Below are the code and all the weights of a small trained network. Each question names an input and a target symbol and asks about switching units off, where a switched-off unit gives its printed mean instead of its output.

import numpy as np


def w(rows, s, z=0):
    codes = np.array(rows[::2]) - 128.0
    scale = np.full(codes.shape[1], s)
    scale[-1] = z or s
    return codes * scale


def norm(h):
    return h / np.sqrt((h * h).mean(-1, keepdims=True) + 1e-5)


def f(y):
    return y / 2 * (1 + np.tanh(0.7978845608 * (y + 0.044715 * y**3)))


def softmax(a):
    e = np.exp(a - a.max(-1, keepdims=True))
    return e / e.sum(-1, keepdims=True)


def log_softmax(a):
    a = a - a.max(-1, keepdims=True)
    return a - np.log(np.exp(a).sum(-1, keepdims=True))


def net(x, mask):
    ids = ['Φγεηθλτψω'.index(c) for c in x.split()]
    T = len(ids)
    res = E[ids] + P[:T]
    q, k, v = (norm(res) @ M[0].T for M in (Q, K, V))
    z = softmax(np.where(np.tri(T) > 0, q @ k.T / 4**0.5, -1e9)) @ v
    res = res + np.where(mask[0], z, O[0][:, -1]) @ O[0][:, :-1]
    y = f(norm(res) @ A[0][:, :-1].T + A[0][:, -1])
    res = res + np.where(mask[1:9], y, B[0][:, -1]) @ B[0][:, :-1]
    return log_softmax(norm(res)[-1] @ U[:, :-1].T + U[:, -1])


Q, K, V, O, A, B = {}, {}, {}, {}, {}, {}
E = w([
[106,140,137,116,143,23,233],'Φ',
[246,109,167,189,148,69,232],'γ',
[5,189,73,125,114,93,167],'ε',
[147,14,127,236,73,101,168],'η',
[89,93,166,197,233,90,79],'θ',
[90,60,162,209,178,196,128],'λ',
[180,56,45,114,109,128,76],'τ',
[104,144,167,140,187,185,55],'ψ',
[116,135,109,125,132,233,159],'ω',
],0.015)
P = w([
[127,36,151,112,224,134,143],'0',
[134,68,136,132,203,122,150],'1',
[128,95,127,141,214,129,137],'2',
[134,114,107,163,195,117,146],'3',
[116,116,90,198,188,115,140],'4',
[114,131,79,216,173,114,140],'5',
[111,147,67,254,154,116,136],'6',
],0.0097)
Q[0] = w([
[150,106,209,188,185,175,138],'H1',
[164,88,2,152,248,170,242],'H1',
[151,184,86,245,102,102,119],'H1',
[96,15,38,84,199,192,128],'H1',
],0.0075)
K[0] = w([
[94,143,27,121,145,162,117],'H1',
[141,186,23,245,124,202,63],'H1',
[79,142,49,188,155,132,101],'H1',
[119,136,166,91,78,176,54],'H1',
],0.012)
V[0] = w([
[120,60,7,66,124,65,54],'H1',
[126,103,128,118,99,126,194],'H1',
[37,127,100,102,178,104,196],'H1',
[134,117,18,119,125,255,181],'H1',
],0.02)
O[0] = w([
[137,250,73,246,153,154,98,172],'H1',
[102,111,48,179,104,111,108,135],'H1',
[36,186,97,97,84,130,137,208],'H1',
[125,124,4,71,215,241,158,246],'H1',
],0.013,0.011)
A[0] = w([
[119,128,124,108,193,62,8,89],'N1',
[122,112,178,78,68,110,14,138],'N2',
[49,167,158,152,122,200,184,75],'N3',
[243,116,100,101,134,182,122,119],'N4',
[138,196,181,177,38,128,119,84],'N5',
[251,187,165,174,176,111,148,2],'N6',
[132,178,183,87,178,196,9,38],'N7',
[151,246,156,137,94,207,95,73],'N8',
],0.018,0.0047)
B[0] = w([
[68,111,163,144,250,128,231,142],'N1',
[216,161,75,76,142,157,44,192],'N2',
[174,175,217,181,81,194,208,253],'N3',
[179,127,127,169,176,21,186,243],'N4',
[74,85,142,106,142,210,129,196],'N5',
[143,110,222,176,184,102,217,220],'N6',
[195,183,80,185,44,146,244,175],'N7',
[84,57,208,94,119,26,3,239],'N8',
],0.016,0.0057)
U = w([
[239,100,219,107,106,91,185,118],'Φ',
[156,21,122,138,67,104,69,161],'γ',
[57,183,118,68,93,10,127,99],'ε',
[61,66,224,137,159,190,107,39],'η',
[197,138,64,70,158,201,123,87],'θ',
[97,75,111,90,167,151,205,70],'λ',
[140,166,167,160,228,126,23,170],'τ',
[131,119,118,236,131,86,176,255],'ψ',
[76,178,153,135,73,145,162,69],'ω',
],0.011,0.0026)

Each question gives the input, a string of symbols that net reads in full, and the target symbol t.
The units are the heads (4 rows each of Q, K, V and O) and the neurons (one row each of A and B). Each row of codes is followed by its name. A weight is (code - 128) times the scale printed after its matrix; where a second scale follows, it is the last column's (O, A, B and U).
mask holds one flag per unit, heads first, then neurons. A switched-off unit (its flag False) gives its mean, the last column of its rows in O or B, instead of its output. The means were averaged over made-up inputs and are rounded, as every weight is.
A unit's drop is (log p(t) with every unit on - log p(t) with that unit switched off) / (log p(t) with every unit on - log p(t) with every unit switched off).
The circuit of an input: a set's keep is (log p(t) with only the set's units on - log p(t) with every unit switched off) / (log p(t) with every unit on - log p(t) with every unit switched off). Starting from all 9 units, units are removed one at a time, each time the one whose removal leaves the highest keep (on an exact tie, the one counted first), for as long as the keep stays at least 0.8.
units of the circuit, in order: the units of the circuit, biggest drop first
top k neurons: the k neurons with the biggest drops, biggest first
drop when u is switched off: that unit's drop, to one decimal
input θ θ η ψ η η λ, target λ: units of the circuit, in order : H1, N8
input η η Φ ω γ, target θ: units of the circuit, in order : H1
input λ θ θ η, target η: top 2 neurons : N5, N4
input η Φ γ ε γ Φ, target ω: units of the circuit, in order : H1, N3
input τ η η ε η η Φ, target ω: top 3 neurons : N4, N3, N6
input η η θ, target η: top 2 neurons : N5, N1
input η γ λ γ Φ, target ε: units of the circuit, in order : H1, N3
input η τ ε, target τ: units of the circuit, in order : H1, N8
input η η γ η ε, target ω: top 3 neurons : N3, N4, N6
input η η θ γ, target η: units of the circuit, in order : H1, N5
input θ η γ ε η θ ε, target ω: units of the circuit, in order : N3, H1
input γ θ θ τ ψ, target Φ: top 2 neurons : N7, N8
input η γ γ η Φ, target ε: units of the circuit, in order : H1, N3, N6
input γ η ω λ η γ, target λ: units of the circuit, in order : H1
input ω τ η ψ, target ψ: top 2 neurons : N7, N4
input ω ψ θ ω ψ, target λ: top 2 neurons : N2, N4
input γ ψ η, target Φ: top 2 neurons : N8, N5
input ψ ψ η η ω η, target λ: drop when N4 is switched off : 0.1
input θ η ω Φ, target θ: drop when N8 is switched off : 0.1
input ψ θ η γ η, target γ: drop when H1 is switched off : 1.0
input γ Φ γ γ, target γ: drop when N7 is switched off : 0.0
input τ γ η, target τ: units of the circuit, in order : H1
